Below is a small trained network, with its code and all its weights. Each question gives an input and a class and asks what happens when units are switched off, that is, made to give their printed mean instead of their output.

import numpy as np


def w(rows, s, z=0):
    codes = np.array(rows[::2]) - 128.0
    scale = np.full(codes.shape[1], s)
    scale[-1] = z or s
    return codes * scale


def f(y):
    return np.maximum(y, 0)


def log_softmax(a):
    a = a - a.max(-1, keepdims=True)
    return a - np.log(np.exp(a).sum(-1, keepdims=True))


def net(x, mask):
    res = np.array(x, float).reshape(1, 5) / 4 @ E
    y = f(res @ A[0][:, :-1].T + A[0][:, -1])
    res = res + np.where(mask, y, B[0][:, -1]) @ B[0][:, :-1]
    return log_softmax(res[-1] @ U[:, :-1].T + U[:, -1])


A, B = {}, {}
E = w([
[78,75,161,216,6,182],'x0',
[165,136,201,206,236,237],'x1',
[116,93,149,93,138,139],'x2',
[91,5,1,159,160,183],'x3',
[129,131,127,130,128,128],'x4',
],0.0063)
A[0] = w([
[120,154,145,93,86,97,179],'n0',
[125,114,129,97,136,132,148],'n1',
[138,144,181,156,121,123,138],'n2',
[132,143,255,188,101,171,121],'n3',
[169,184,175,115,192,131,180],'n4',
[126,72,74,199,226,209,36],'n5',
[129,149,145,98,91,105,172],'n6',
[113,79,21,98,94,103,130],'n7',
[118,118,78,114,158,135,151],'n8',
[129,155,191,147,149,135,128],'n9',
[133,112,107,150,159,165,86],'n10',
[128,105,156,161,46,170,134],'n11',
[138,148,139,146,200,136,131],'n12',
[97,51,12,113,28,127,122],'n13',
[135,105,107,165,178,179,70],'n14',
[127,158,156,77,60,70,206],'n15',
[142,143,118,127,127,137,125],'n16',
[112,116,119,134,91,146,114],'n17',
[131,193,244,144,199,137,184],'n18',
[131,167,161,62,43,64,221],'n19',
[134,117,84,109,154,131,159],'n20',
[123,139,130,123,119,121,135],'n21',
[130,115,158,152,88,146,150],'n22',
[149,126,126,109,101,115,158],'n23',
[131,170,84,71,225,98,254],'n24',
[133,106,94,170,172,169,74],'n25',
[107,116,151,157,72,156,132],'n26',
[124,136,144,127,109,108,106],'n27',
[126,121,128,134,141,139,115],'n28',
[128,164,137,101,190,104,200],'n29',
[134,146,139,92,82,97,180],'n30',
[131,145,130,132,117,131,133],'n31',
[134,168,150,102,156,98,169],'n32',
[141,110,57,91,143,58,186],'n33',
[120,73,148,183,10,157,169],'n34',
[132,115,89,118,130,119,149],'n35',
[122,138,141,110,88,101,124],'n36',
[142,176,165,115,166,116,166],'n37',
[134,154,99,87,194,107,224],'n38',
[131,152,165,112,104,108,176],'n39',
],0.011,0.0033)
B[0] = w([
[114,110,125,143,165,88,189],'n0',
[134,143,121,139,124,116,147],'n1',
[117,153,147,120,133,174,168],'n2',
[102,220,165,133,154,232,217],'n3',
[189,69,113,147,113,165,218],'n4',
[86,92,125,150,196,15,222],'n5',
[121,108,126,144,157,96,179],'n6',
[175,180,123,84,45,162,224],'n7',
[133,175,133,108,113,107,174],'n8',
[153,144,134,121,109,182,177],'n9',
[114,119,126,138,151,89,160],'n10',
[63,109,164,147,158,187,195],'n11',
[155,69,114,148,128,139,185],'n12',
[130,56,88,101,4,153,255],'n13',
[109,112,130,140,173,76,177],'n14',
[98,102,126,154,185,64,225],'n15',
[129,120,127,118,125,127,134],'n16',
[113,102,119,132,112,139,157],'n17',
[204,85,117,166,108,217,243],'n18',
[98,91,126,155,201,49,245],'n19',
[137,172,129,113,120,109,172],'n20',
[124,122,131,127,134,122,141],'n21',
[93,147,154,123,149,149,168],'n22',
[124,124,127,128,134,104,158],'n23',
[220,156,75,102,106,38,252],'n24',
[104,94,131,142,163,85,173],'n25',
[78,114,154,142,153,175,179],'n26',
[111,121,133,126,139,131,146],'n27',
[130,127,125,140,135,119,139],'n28',
[178,81,105,148,120,129,202],'n29',
[108,113,126,137,161,87,189],'n30',
[124,124,134,121,135,135,139],'n31',
[151,75,108,139,124,122,186],'n32',
[153,214,130,97,104,105,218],'n33',
[48,40,126,124,91,169,233],'n34',
[139,158,128,119,106,125,161],'n35',
[104,101,127,139,141,113,167],'n36',
[158,82,118,144,123,160,190],'n37',
[189,146,96,110,111,65,216],'n38',
[116,128,140,151,169,130,177],'n39',
],0.031,0.0091)
U = w([
[141,140,100,138,208,48,253],'0',
[154,56,81,116,53,215,82],'1',
[5,95,164,141,191,108,139],'2',
[106,209,202,130,157,254,1],'3',
[140,254,107,25,64,119,97],'4',
],0.0065,0.0004)

Each question gives the input, the list of numbers given to net, and the class t.
The units are the neurons (one row each of A and B). Each row of codes is followed by its name. A weight is (code - 128) times the scale printed after its matrix; where a second scale follows, it is the last column's (A, B and U).
mask holds one flag per neuron, in row order. A switched-off neuron (its flag False) gives its mean, the last column of its row in B, instead of its output. The means were averaged over made-up inputs and are rounded, as every weight is.
A unit's drop is (log p(t) with every unit on - log p(t) with that unit switched off) / (log p(t) with every unit on - log p(t) with every unit switched off).
The circuit of an input: a set's keep is (log p(t) with only the set's units on - log p(t) with every unit switched off) / (log p(t) with every unit on - log p(t) with every unit switched off). Starting from the 12 units with the biggest drops (on a tie, the unit counted first), units are removed one at a time, each time the one whose removal leaves the highest keep (on an exact tie, the one counted first), for as long as the keep stays at least 0.8.
circuit, biggest first: the units of the circuit, biggest drop first
k most important neurons: the k neurons with the biggest drops, biggest first
drop of u: that unit's drop, to one decimal
input [-5,3,-3,8,-7], class 0: circuit, biggest first => [n5]
input [-6,-5,7,1,-7], class 4: circuit, biggest first => [n33, n7]
input [0,8,-4,1,3], class 0: 4 most important neurons => [n5, n13, n34, n14]
input [-6,5,-7,0,-7], class 1: 3 most important neurons => [n18, n19, n4]
input [1,6,1,-4,0], class 3: 2 most important neurons => [n3, n13]
input [-7,1,-6,-4,4], class 1: 3 most important neurons => [n18, n4, n5]
input [-7,1,-7,0,0], class 1: 2 most important neurons => [n19, n5]
input [-2,8,5,1,-1], class 0: 4 most important neurons => [n5, n13, n14, n34]
input [7,2,0,0,5], class 3: 2 most important neurons => [n3, n19]
input [8,1,0,-3,7], class 3: 2 most important neurons => [n3, n5]
input [-1,1,-1,7,4], class 0: 2 most important neurons => [n5, n25]
input [8,7,8,-5,5], class 3: drop of n10 => 0.0
input [0,-7,4,0,1], class 0: 2 most important neurons => [n19, n15]
input [8,1,2,-7,-1], class 3: circuit, biggest first => [n3]
input [-3,-2,6,1,-2], class 4: drop of n5 => 0.1
input [1,1,8,-8,-1], class 3: drop of n18 => 0.3
